Here is a tiny trained network, its code and every weight. The questions are about switching its units off for an input and a class, where a switched-off unit gives its printed mean instead of its output.

import numpy as np


def w(rows, s, z=0):
    codes = np.array(rows[::2]) - 128.0
    scale = np.full(codes.shape[1], s)
    scale[-1] = z or s
    return codes * scale


def norm(h):
    return h / np.sqrt((h * h).mean(-1, keepdims=True) + 1e-5)


def f(y):
    return y / 2 * (1 + np.tanh(0.7978845608 * (y + 0.044715 * y**3)))


def log_softmax(a):
    a = a - a.max(-1, keepdims=True)
    return a - np.log(np.exp(a).sum(-1, keepdims=True))


def net(x, mask):
    res = np.array(x, float).reshape(1, 3) / 4 @ E
    u = 0
    for l in range(3):
        y = f(norm(res) @ A[l][:, :-1].T + A[l][:, -1])
        res = res + np.where(mask[u : u + 4], y, B[l][:, -1]) @ B[l][:, :-1]
        u += 4
    return log_softmax(norm(res)[-1] @ U[:, :-1].T + U[:, -1])


A, B = {}, {}
E = w([
[132,14,135,43,90],'x0',
[219,94,46,46,231],'x1',
[190,116,2,78,65],'x2',
],0.0098)
A[0] = w([
[147,152,88,140,166,22],'L0N1',
[150,173,2,137,119,2],'L0N2',
[111,153,122,153,90,29],'L0N3',
[150,124,67,137,146,145],'L0N4',
],0.022,0.0062)
B[0] = w([
[90,142,160,94,204,173],'L0N1',
[166,92,7,108,54,255],'L0N2',
[127,132,167,200,70,157],'L0N3',
[129,157,81,59,132,220],'L0N4',
],0.016,0.0088)
A[1] = w([
[125,222,155,142,210,243],'L1N1',
[93,197,91,203,148,3],'L1N2',
[2,163,255,149,43,146],'L1N3',
[119,116,217,131,182,58],'L1N4',
],0.022,0.0024)
B[1] = w([
[64,151,154,139,196,184],'L1N1',
[88,84,208,30,67,162],'L1N2',
[21,230,90,110,250,254],'L1N3',
[137,109,88,224,61,185],'L1N4',
],0.02,0.019)
A[2] = w([
[118,132,122,11,144,3],'L2N1',
[91,232,100,106,6,198],'L2N2',
[160,228,220,123,154,198],'L2N3',
[135,196,143,145,77,26],'L2N4',
],0.019,0.0027)
B[2] = w([
[179,85,106,79,163,248],'L2N1',
[109,113,235,157,173,254],'L2N2',
[157,66,95,249,169,211],'L2N3',
[116,55,101,143,139,123],'L2N4',
],0.02,0.0082)
U = w([
[105,131,188,98,117,27],'0',
[134,58,134,228,13,123],'1',
[92,55,250,124,118,88],'2',
[196,80,60,54,139,229],'3',
[13,187,140,192,227,194],'4',
[134,223,145,119,59,4],'5',
[144,230,178,98,63,2],'6',
],0.015,0.0067)

Each question gives the input, the list of numbers given to net, and the class t.
The units are the neurons (one row each of A and B). Each row of codes is followed by its name. A weight is (code - 128) times the scale printed after its matrix; where a second scale follows, it is the last column's (A, B and U).
mask holds one flag per neuron, layer by layer. A switched-off neuron (its flag False) gives its mean, the last column of its row in B, instead of its output. The means were averaged over made-up inputs and are rounded, as every weight is.
A unit's drop is (log p(t) with every unit on - log p(t) with that unit switched off) / (log p(t) with every unit on - log p(t) with every unit switched off).
The circuit of an input: a set's keep is (log p(t) with only the set's units on - log p(t) with every unit switched off) / (log p(t) with every unit on - log p(t) with every unit switched off). Starting from all 12 units, units are removed one at a time, each time the one whose removal leaves the highest keep (on an exact tie, the one counted first), for as long as the keep stays at least 0.8.
circuit, biggest first: the units of the circuit, biggest drop first
k most important neurons: the k neurons with the biggest drops, biggest first
top k neurons in layer l: the k neurons of layer l with the biggest drops, biggest first
drop when u is switched off: that unit's drop, to one decimal
input [-7,-1,4], class 1: 2 most important neurons -> L1N3, L0N2
input [-2,-4,4], class 2: circuit, biggest first -> L2N2, L1N3
input [-3,6,-1], class 3: circuit, biggest first -> L1N3
input [5,-4,6], class 2: circuit, biggest first -> L1N3, L2N2
input [-6,-2,5], class 1: 4 most important neurons -> L1N3, L0N2, L0N3, L2N2
input [-6,-4,5], class 2: 3 most important neurons -> L2N2, L1N3, L1N4
input [7,8,-8], class 1: 3 most important neurons -> L1N3, L0N2, L1N4
input [6,2,-3], class 1: 3 most important neurons -> L1N3, L0N4, L0N2
input [-8,-3,6], class 1: 2 most important neurons -> L1N3, L0N2
input [2,1,-2], class 1: 4 most important neurons -> L0N4, L0N3, L1N4, L1N3
input [2,-3,6], class 1: top 2 neurons in layer 2 -> L2N2, L2N1
input [4,4,-2], class 3: 2 most important neurons -> L1N3, L1N4
input [-1,-4,5], class 1: drop when L1N3 is switched off -> 0.9
input [3,5,1], class 3: drop when L2N2 is switched off -> 0.0
input [2,5,0], class 3: drop when L1N3 is switched off -> 0.1
input [5,5,-6], class 1: drop when L0N2 is switched off -> 0.7
